Each row is followed by its class.
-3.31	1.68	0.69	0.87	2.45	-2.20	-1.12	1.73	-0.14	0.29	1.11	-1.97	-1.18	-0.14	1.47	-0.62	0.66	3.09	-0.52	-1.06	0.93	0.35	-0.29	-0.86	-0.66	0.72	0.63	-1.96	-2.61	-0.04
(24)
0.62	0.46	0.39	0.19	2.12	1.36	-0.18	0.38	0.39	-0.55	-1.31	0.37	1.96	0.07	-0.81	0.72	-1.87	-0.35	0.51	-1.53	-0.37	0.74	-0.83	0.12	2.05	1.35	-1.74	2.10	-1.38	-2.16
(27)
-0.98	0.99	3.34	0.69	4.12	0.62	-0.17	0.68	0.20	-2.51	0.13	0.62	1.33	0.91	-0.83	1.37	-1.32	-0.32	1.34	-2.38	-0.02	0.90	-2.48	-0.96	1.46	3.67	-4.44	2.06	-1.56	-2.16
(23)
-1.23	0.65	0.48	0.17	1.62	-0.76	-0.46	0.22	0.38	0.08	0.72	-0.14	0.33	0.28	0.05	0.28	-0.11	1.28	-0.02	-1.58	0.18	0.08	-0.10	-1.94	0.01	0.10	0.27	0.22	-0.69	-0.78
(37)
-0.59	0.81	0.20	-1.17	1.86	0.69	0.16	0.04	-0.47	1.58	1.19	0.67	-1.47	-0.48	-0.08	0.37	-0.03	-0.20	-0.23	-1.98	0.54	-1.11	-0.93	-0.64	-0.78	0.06	1.74	-1.08	-0.84	-1.38
(23)
0.42	-1.42	0.18	-0.30	0.84	0.28	-0.65	0.68	0.60	0.35	-0.21	0.39	1.38	0.51	-0.80	0.46	-0.67	-0.31	0.60	-6.01	0.33	-1.90	-0.85	-0.15	1.00	0.48	-1.24	1.08	-0.49	-1.74
(20)
0.71	0.50	-0.36	-0.02	-0.20	-0.82	-1.69	0.64	1.12	-0.98	-1.09	-2.36	1.33	0.34	0.07	0.60	0.27	1.70	0.31	-3.19	1.53	-1.39	-0.80	0.62	0.72	-0.61	-0.70	-0.92	-0.65	0.76
(20)
0.75	0.56	1.14	-0.84	0.67	-1.64	0.85	1.17	0.12	0.86	-1.16	3.50	-0.82	0.57	0.08	0.40	1.42	-3.07	0.95	-0.94	-0.64	1.78	1.61	-0.32	0.30	-0.91	0.32	0.00	0.01	1.54
(24)
-0.71	0.18	0.47	0.55	1.19	0.11	-0.05	0.07	0.09	0.09	0.19	0.00	-0.01	0.41	0.00	-0.31	-1.41	0.16	0.48	0.22	0.43	0.87	-0.93	-0.21	0.37	0.40	-0.75	0.91	-1.36	-1.77
(20)
-1.98	0.37	0.72	0.87	0.72	-1.85	0.87	2.23	-1.79	0.75	0.76	2.76	-0.69	0.59	0.76	-2.18	0.51	-1.95	-2.16	7.51	-2.58	7.12	1.07	-1.13	1.07	3.55	-2.73	2.59	-0.67	-0.10
(23)
1.62	-0.07	1.78	-0.50	2.19	2.00	0.44	-2.40	-0.93	0.33	1.18	1.79	-0.68	0.05	-0.01	0.79	-1.58	-0.38	1.65	-3.39	0.09	-1.54	-0.91	0.31	-0.64	-1.19	1.45	0.04	-0.68	-1.52
(24)
1.58	-1.12	0.53	-0.56	-0.27	1.61	0.67	-1.06	-0.76	0.94	0.69	1.09	-1.00	-0.12	0.26	0.14	-0.22	-1.52	0.11	0.39	-0.38	0.95	0.27	0.67	-0.72	-0.87	2.41	-0.08	0.98	-0.29
(24)
2.46	1.08	-0.52	-0.94	1.72	1.14	-0.36	-0.33	0.04	3.28	0.53	1.67	0.10	-0.05	-0.30	-0.13	-1.28	-1.18	-0.58	-3.16	-0.14	0.55	1.82	0.64	-0.73	-2.91	2.67	-0.73	-0.39	-1.17
(24)
1.07	0.69	-0.61	0.00	-0.38	-0.76	-0.98	0.61	0.96	-0.14	-1.40	-0.62	0.80	0.25	-0.59	0.81	-0.13	0.51	0.69	-2.22	0.84	-0.49	-0.56	-0.34	0.31	-1.06	0.16	-0.42	-0.25	1.08
(20)
1.13	0.64	-0.62	0.13	0.71	0.30	0.40	-0.10	0.13	0.96	0.46	1.27	-0.81	-0.62	0.11	0.01	0.17	-0.18	-0.49	-1.09	0.22	0.03	0.91	0.36	0.01	-1.74	1.64	-1.06	-0.69	-0.35
(24)
0.84	2.55	1.09	-1.18	2.80	-0.85	-0.28	0.64	-0.18	1.38	0.68	0.95	-1.39	-0.02	-0.01	0.34	0.17	-0.39	0.73	-3.76	0.73	-0.54	0.72	-1.10	-0.89	-1.57	2.23	0.46	-0.95	-0.28
(24)
